Each row has a class, written as a number after it.
[-140 -181  -92  451 -119  193  -30 -248 -165    2  -26 -354   50  194
  255  -42  212  141   26  246 -384  115 -124 -267   30  -54 -103 -190
 -290 -134  136  139  374 -181 -262  251  111   51   82]
8
[-135  -55  164 -624  545  377  112  392    3  109  276 -145 -310  258
   30   52  114 -176  156  134 -185 -174   74    6 -309   -2 -181  106
   56  -90 -316   89   10  116  -25 -238 -352 -130  -38]
4
[ -29 -281   84  -33  246  612  330   72 -233  -67   42  -16 -219  157
  181  -41   62   54  109  135 -276  -27 -289 -103 -373 -287 -240   20
  -83  126  -80  -53   -5    0 -185  360  -65  117   99]
10
[ -80  117   27   92   10  -45   95   55 -123 -131   68  -90  -31   20
   79    7    7  121  174  220  132   51   95   39  -47 -115  -45  -62
   75  129  -10  168  -59  -98 -134  -21 -167   38  -67]
10
[ 120  130  164 -648  357  255  401  124  -28 -312  120  -76 -294   13
 -164  -31  -44 -100  103  272 -113   -3  -42  -75 -366 -304   84  156
  -99  221 -344  -95 -343 -126 -257   -1 -362  -70   21]
2
[-166   20  -57  129  211   21  -15 -254 -129  -28  -41 -149  -33  101
 -262   31  291  197   81   53  102   75  -58  -76 -344  -86  170  225
   74  184  263   24   99   -2 -269  112  175  262   21]
5
[-138 -221  191 -368   54  433   11    1 -369  -53 -151 -134  213   77
 -153 -221 -278 -359 -181  -17  -70   48  -68   -4 -138   97 -548 -124
  102  109 -260  179   73 -173  -40 -202 -464 -102 -194]
3
[  13   13  155 -470  272  339   75  163   74  -85   64 -241   76  185
 -325 -189  -54 -789 -226 -176  -25 -134  151  132 -373 -204 -105  129
 -100 -167  -54  -16  -24  107  168 -125  152 -247  -66]
8
[ -53 -232  147 -372  316   -1  277  140  102  -81  220  -84   98  212
   44  -50  -30  -99  -42   79   36   28  311  -23 -370   23  185  271
 -131  -42   67 -147 -242  149 -131  104   42  -70  181]
6
[ -36  -80  -88  350   99  100   67 -238  -73  -28 -100  100 -182 -129
 -157  157  227  277   86    3    6   43  142 -225 -270  -47  118   98
  -42  259   94   25   54  -79 -239   23   60  233  111]
9
[-148  -13   24   84  212   81  221  -99 -200   90 -141  -15 -105    9
 -263   29  103  109  100   44   75  103  135   42 -302 -244  221  270
  -23  383  -13   72  -93  -23  -87  -64   82  174   74]
9
[  10 -245  -14 -172   96  379   81   63 -101 -239   68 -251   45  114
  219  -75  124  219 -144  115  117 -137  171  -23 -289   49 -278  147
 -213  152 -197   77  177 -256 -307  132 -595  -72   94]
10
[-141  142  -13   60   27   11   80  -10 -136 -122   96 -204   23  -41
   96   -2   -6   92  165  257  147   39   24   55  -78 -219  -75  -44
   35  173    2  178  -41 -153 -219  -48 -218   13  -55]
5
[-324  417   13 -152  -51  153 -320  204  -19 -108  -44  -26   70  101
   94  -92  103 -337   20 -120  136 -122 -258   98  229 -130  -62 -145
  144   17   90   46  353  -72  -15 -277 -136  -93 -142]
4
[  87 -106  -60 -433  280  534  -19 -135 -228   84  197 -245 -174 -125
  -60  -17   10  126  -60  195   38    9 -191  -26 -553 -193 -248  349
  -40   61 -211 -185  -62  -29 -295   68 -430 -116  113]
0
[ -15  -13  -21  137   82  -95  -88 -174 -166  -12  -81 -110   53   59
 -220  -12  237  199   26    4   81  140   -2  -58 -175  -53   41  191
   31   75  104   23  -38 -117 -203  -22   68  228  -76]
4
[-101   38  -19   87  101   58   -3 -104  -78  -42  -37 -133  -20   -8
 -240    7  245  -23   57   45   98  -25 -119  -26 -329 -186    5  173
  -23  156    9  -80 -104 -167 -294  -33  -54  113  -13]
0
[ 116  -14  222 -134  277   -7  356   31   92 -110  -82  365 -297   73
  -99   61   -1 -114   87  -36  -81  -24   91 -102 -137   61  235    7
  223  243 -113  -15  -42  233  194   67  -12    3  116]
7
[ -91  152   33  145   31  -71   72  -10  -80 -131   70  -57   -9  -29
   64   28   38   38  140  209  123    7   83   49  -66 -138   25  -72
   87  147   67  137  -61  -78 -166  -61  -95   66  -47]
9
[ -24 -272  256 -368  349 -151  213  279  150 -171   59  260 -145  126
  224   14  -30   19  163 -128  -22 -147  237  -62   -1   31  -53   15
   90  154 -227  -28  -18  120   -6    9 -149 -110  271]
9
[-142  144   69  338  275   91   43  304  252  -15 -121  305 -187  -90
  150  220   34 -474  149   59 -106 -280 -318 -284 -138  261  173 -174
  133  -93   81 -307   85  165  172 -229   13   11  -39]
3
[ -83  148    0  177  -17  -28  100   -7 -102 -123   61 -107    0  -30
   66   18   24   47  119  206  137   21   86   60  -20 -163  -25  -40
   65  148   13  130  -43  -93 -126  -70 -153   20  -55]
3
[ -62   60  228 -375   52  450  335  136 -399 -135  122   -2 -211 -111
  236  -75 -231 -312  122  424 -314   -8   89 -139 -333  -85 -413 -106
 -321  -32 -413  125 -370 -226   -9   10 -477 -431   36]
2
[ -29 -100  132 -627  342  552    5   15  110  -91  262 -240  -64 -157
 -177   96    9 -233   20  -57   90 -140  431 -121 -457   81 -300  197
   63   37 -177  160  -96   36 -213 -128 -195  -89   35]
8
[ -65  -27  -54  111   67  193   -7  -89 -251  134  -16    1 -122   46
 -273   13   86   -5   31  -18   33   40  103  -16 -409 -103    7  199
   10  142   87  -25  -43  -39 -159  -49   37  196   -5]
10
[ 217 -200  173   69 -183 -149  386 -169 -317 -195 -317 -159  117   57
  244  -94 -136  202 -211  176 -313  247 -105 -114  131   10  -36   54
 -411 -126    4  -93  127 -167  -54  454 -364 -129   47]
7
[ 125 -203  229 -448  153  266  155  177 -245   41  200  105  -29  419
  -26 -215 -165 -327  236 -130   84  118  408  289 -207   54 -514  126
  -24  168 -225  185 -122   21   82   26 -159 -128    6]
11
[   8 -244   41 -254  376  358   31 -114  -97  -92   81  -63  -86 -120
  -57  -29   32 -311  -79  125  -26 -151 -200  -51 -427   82  -69  213
  112  -78 -137 -194   14   74 -371  -26 -193 -140   89]
2
[ -66 -192  114 -605  503  109  280  283  219  -53  311  242 -264  322
 -107   39  -12 -271 -120 -190  -45 -168  359  -50 -455   -4  130  194
  129   34   12 -124  -20  200  129  -89   50 -134  191]
11
[  67  -42   40   23  -16  182  -99    0 -204   24 -114  -58  -43   99
 -215   36   82  244  103   93  114  145   70   16 -302   21 -213  148
   79  208  -92   97  -45 -130 -149   99 -224  139 -102]
4
[  11  -82  -61   -8  153   64   38    0  -89  -11  -85  129 -163   17
 -299   72   79   62  128  -21   23   35   -1 -120 -297  -33  177  138
   94  201   43  -50   37  -58 -151  -23  161  185   23]
1
[ -49 -208  -72  211  202  178   26 -184 -258   81    9   58 -181   90
 -245   71  271  207  117   22  133  104  137  -86 -416  -52  -59  258
  110  274   73  -61  219  -45 -301  -32   21  249   63]
3
[-104  133    1  129   55  -46  114   60  -82  -89   99 -100  -47   -2
   60   44    4   64  217  227  164   31   79   54  -74 -149   12  -55
  109  155   17  108  -52  -92 -160 -109 -119   66  -50]
10
[   2 -143  -41 -330  387  123   20    9  147  -84  233 -208   15  247
 -113    9  246 -136  104  -30   91  -30  160  -32 -230  -45   91  226
   39  -54  -56  -54  126  -23 -216  -86   -3 -242  172]
11
[  86 -209  -14 -322   79  155   42   82 -143 -170  175 -115   61  -94
  203 -102   95  -72 -284 -146    4 -112  151   15  -43 -209 -110  271
 -127 -233  -30  -26    4   80 -150  107  -35 -261  132]
1
[  45  -12  -63  147   38  139  103 -159 -195   23  -20  117 -245  -19
 -234   45  107  142  -11  -40   -9  111  161 -112 -356 -154  146  162
  -23  299  123    6  -25  -39  -96   10  163  246   62]
3
[-277 -172  -14  602   28  170   94   -4  -47   45 -318   30  155 -140
  384   10  -67  -40   30   25 -120 -117 -278  -77  382  -24 -207 -291
 -134  -41 -207    3  198  -90  151 -236   -3  -38   68]
9
[  18 -296   84 -658  272  121  172  414  -32  -87  293  108 -207  408
 -101  -67   61   40  225 -229   93   -6  203  113  -80  -30  -79  144
  134  150 -294 -133 -167  -42 -157 -189 -166  -69  139]
5
[  62   -9  159  126 -163   71  -43  256 -297  203   44  322 -114  253
   75  -75 -138 -188  168 -164 -164   41  468  -10  -27   99 -433 -275
 -216 -182 -172   74 -205   28  400 -218 -182 -184   12]
9
[  66  -80   97 -413  224  447  133  228 -166  -33   89 -278 -239  348
  -13    3 -162   85  139  363 -114   95   81   37 -253   18 -338   39
  122  250 -335   41   55  -16 -113   25 -625 -127  -10]
8
[-125 -201  272 -695  327  432  284  137   -3  -67   42  -73   13   77
 -204  -33 -165 -305  -50   49 -117   33   94  190 -347 -158 -171    1
   22  127 -166  219 -200   28 -237    2 -248 -211 -114]
2
[  50 -274  130 -394  231  551 -104  177 -300 -201   -7 -138  -43  153
   18 -216  -65 -125   41  231  -76   88 -135  -50 -519  -41 -456  -38
  -67   73 -294   23   62 -163 -357   97 -582 -218  -99]
1
[-122  143    1   80   38  -62  108   18 -121 -114  107 -105  -24  -65
   78   13    6   86  144  209  155    9   87   66  -58 -199   -9  -47
   82  177   -3  152  -89  -91 -114  -93 -133   16  -38]
11
[ -58 -221   -3  -93  228  160  151 -100  -59   84   90   79 -153  149
 -222   66  151  159  178    0   -4   72  -24 -113 -465  -87   95  159
   -3  253  107  -63  -21   -7 -292  145  173  230  162]
0
[ -26  -58  172 -490  383  352  225  -65 -193 -163   42   44 -101  109
  -64 -145  -37   55   70   -7  -67  143 -120    4 -285 -268   40   18
  -65  160    6    7  -96   20 -131   31   46  124   22]
0
[ -55  -85   -9  215   66   80   74 -184  -22   30  -40   90  -97  171
 -213   44  165   38   69  -77   45   96   89   60 -300  -74  116  108
   46  219  223  -17   74  -34 -217   85  197  224   40]
1
[ -66  154    2   70    5 -103   91   33  -89 -106   70 -103    2  -18
   35   24   13  104  146  187  143   50   74   70  -19 -177    1  -37
   68  149   40  145  -94  -84 -161  -69  -97   48  -62]
7
[ -74  -14  188 -455  416  189  150  436  171   65  223  -45 -374   -2
   32  210  207  -86   40 -172  130 -178  569  235 -394 -271  196  373
  -47   43 -103  -44  -83  116 -159 -307 -171  -71   73]
0
[ -53 -220  154 -583  169  418  176   56 -308  -41  217 -320  172  172
  154 -230  -31   95  -65   26   29   98  164  258 -183 -229 -442  199
 -233  -34 -251   71 -271 -214 -181  -21 -456 -164  -36]
7
[ -96   89   36   94    0  -18   81   25 -138 -123   44 -103   -9  -25
   85   14   -7   95  169  208  101   29   52   44  -39 -140  -73  -83
   78  126   -3  148  -64  -93 -148  -16 -150   36  -62]
2
[ -19    8  -65  -60   10   96 -127 -180 -322  -46 -120  -70  -36 -109
 -213  -87   52  259   54   76   32   76  -63 -143 -168   32  -57  210
  124  259  -29   50  -68  -64  -99  142 -112  204  -47]
10
[-155  -45   70 -287  -72    3   73  141   51 -260  -73   -4  205  239
  -54 -267 -178 -454 -131  -79 -279  -95 -366  -84  224   62  113 -148
  -68 -373  -80    7   -4  -65   82  158  122 -144  -63]
4
[-178  -28 -132  102  244  -30  166 -116 -180   45   26  -40 -127  -17
 -199   69  279  133  163   63  111  -41 -162  -81 -285 -198  181  251
  -74  132   32 -182   21 -156 -227 -127  121  112  143]
5
[-360 -150   83  254  132  231  340    6   63  229  -39 -167  109  166
   33    8  -98 -549  -69   38 -300  -93 -169 -226 -181 -257  -70 -111
  -11   99   64   29  237   94   53    3   -7   30   71]
3
[ -58  146   19  162    7  -59   45   63  -77 -100   89  -66  -47  -36
   92   37   11   34  182  227  119   15   67   37  -74 -152  -13  -67
   84  135   12  129  -71  -81 -168  -55 -132   60  -57]
9
[  -8  -14    0 -547  353  470    3  121   20 -238  181 -286 -109  295
  -18  -54  106  -26   -2  125   65   25  -73 -182 -395  -99 -152  153
   40  182 -138   42  273 -111 -343   30 -421  -77   69]
6
[ -82  149    9   68   34  -48  106   36  -79 -144   92  -41  -36  -53
   60   18   11   71  165  232  136   11   45   37  -58 -161   10  -88
  110  179  -15  130 -113  -98 -172  -93 -151   25  -52]
7
[  59 -332  108 -456  221  525  -55  192  -76  -39  136 -195 -128  201
 -163  -28  154   -3  -70  -38   84   73  329  158 -390   22 -167  209
  140  132 -189  111   63   89 -367  -25 -324  -94  -63]
1
[  96 -264   83 -407  674   61  325   -3    0   -4  242   51 -166  -70
   71  140  264  122   85   84   32   22  130 -112 -439 -233  225  295
 -217 -163   31 -244  102   94 -225  -89  173 -140  228]
5
[ -85  159   18   95   24  -36  109   43  -81 -151   78  -96  -42  -44
   94   48    4  124  181  235  152   27   78    2  -46 -172  -16  -46
   90  214  -22  143  -45 -110 -175  -67 -224   49  -33]
3
[ -97  -69   18  -80  134  137  126 -106  -76   94   -9  -42 -165   11
 -200   90   65  150  104  -11   81   -3  114  -18 -366  -31  -23  216
  -13  325   23   -3   38  -40 -151   54 -126  184  101]
0
[-139 -302  125  482  285   67   76   -6  -88  151   51  125   60  -20
  351   32  333 -405 -181    9 -253  -72   -1 -155 -239   20  141   48
 -153 -474  342 -172   63  342   31   -6  641  -68   93]
4
[-115   26  -54  163  144   66   29 -213 -214  104   14 -134  -49  -48
 -325   56  272   59   33    6  281   18  260   79 -456 -152  111  325
   14  203  105   29  -57  -71 -183 -169  189  141   71]
10
[  45 -131   93  311 -346   87  197  177 -468  -28 -133  305   31  170
  328 -144  -99 -265 -140 -237 -305  218  119 -162  252 -303 -373 -129
 -270  -81   60  144   83  -73  107  125   82  -85    3]
6
[-295 -275  247 -152   36   68   21   46  -93   -8   60  -56  336   87
  331 -151   95 -343  -74 -190  -24 -154   10   88   -5  -16 -440  -20
 -196 -297  110    6  163   -1  -71  147   28 -210   89]
6
[  85  -71  -52  117   10  140  -77 -144 -207    8 -100   10   15   55
 -316  -40  109  131   61   15   25  109   38  -27 -253  -55   35  135
  -25   54   -9  -42  -79 -129 -169   41   12  185  -63]
9
[ -48 -339 -168  165  134  522  183   46 -210   10   66 -380 -103  190
  265  -92   70  136 -125  100  -97  121  -35  -59 -123 -341 -156  167
 -138   32 -180  -24  458 -110 -163   94 -501 -119   52]
5
[ -82   86   41  102   34  -12  128   -7 -146  -96   50  -90  -38  -27
  119   26  -20  157  192  253  103   72   27   57  -47 -159  -88  -82
   50  185  -16  133  -64  -90 -180  -20 -197   58  -49]
2
[-213   48  411 -259  103 -108    9  205  643  -62    0 -205  230   34
   19  132 -144 -558  -69  -81 -108 -259   87  106 -163  147 -101 -232
  124 -216   66  306 -310  135   76  103  146 -162  -80]
4
[ -70  -11  -75  294  144  -27  197  -91   20   19 -139   42 -179  -23
 -209  180  170  124  107  -20   89   12  174  -68 -210  -51  245  202
   23  303  100  109   56   24  -72   25  186  125  122]
10
[-341   31   55  221  117  -58  -74 -112 -350 -181  -59 -172  286 -191
  210  -85  449 -130 -146  233 -165  -57 -378 -402    3 -213  115   62
  -31 -376  118  -31   38 -100 -303   -2  136  -44  -72]
9
[-130  150   22  122   64  -25  140  -11 -111 -175   95 -147  -16  -39
  112   13   43   79  193  270  152   30   63   58  -85 -238  -16  -32
   19  150   -6  139  -68 -160 -212  -51 -156    2  -16]
8
[ -57  -11  -63  130   13  105  -99  -94 -226   23    3 -146   16  164
 -232  -33  147  252  115   88  110  116  -45   -4 -340 -141 -179   94
  -15  173   61   39  -64 -147 -300   85 -187  209  -61]
9
[ -50  108    8  110   22    2  130    6 -164  -82   69  -87  -56  -42
   45   18   -5   90  127  232  127   85  121   70  -76 -209   -5  -23
   46  198  -19  149  -55  -88 -159  -88 -159   31  -51]
8
[-107   83   35  103   26  -89   94  -17 -121 -105   58 -133   35   -7
   69    3   18  114  145  180  156   41  111   62  -50 -112  -41  -43
   54  122   50  137  -44  -92 -151  -46 -116   52  -36]
10
[  94 -188  188 -366  355  324   44   31   89  -54   27   87 -141  247
 -176   89   67  140   14 -104  -54   77  290  -63 -431   22   13   24
  -33  200   85  125    6  171 -275   29  145  208   96]
3
[  96  -10    6  614   -5  337  426  141 -294 -102 -323  480 -396    7
  -66  154  235 -391  101  -74 -354 -146 -354 -301   -2  -64    3 -188
 -233 -272  -33 -190  248  -82  297  -16  608   93    9]
6
[ -41   84  -88  -60   45  310   -2 -299 -276   10  -42 -138  -70  -88
 -246  -45   24  178   53  131   30  162 -118  -81 -330 -200  -85  134
  -62  269  -16   64   35 -180 -237   53 -265  111  -21]
4
[-204 -141  371 -899  380  208  171  352  -47  -22   62  504  -16  287
  112  -81 -127 -370 -148 -332 -383 -171   42 -270 -143    2 -205 -155
  -54   16  149  -28   22  263  321   -2  410  -39  169]
3
[-216  149  -53  181   96  456  109  118   28  -92   23 -229  -78 -136
   78  -66  142 -567  147  386   29 -140 -743  120 -362 -285  338  219
 -207 -304 -155 -489   73 -245 -470   60 -289 -148 -119]
0
[  70  -97  -68  146   -4   26  -13 -135 -149   44  -28  172 -121   22
 -258   25   95   93   -6 -131   73  105  158  -20 -172  -43   10  121
  115  263  112  100    8   73 -135   36  161  184   29]
8
[ -17  -46  -42  -34   75  -26  107 -123 -128  -93 -130   85  -35   93
 -333   -8  114  131  -74  -80    8   84  -18  -50 -279 -105  253  191
  -43  204  229 -122  -29  -63 -200  125   91  214    2]
2
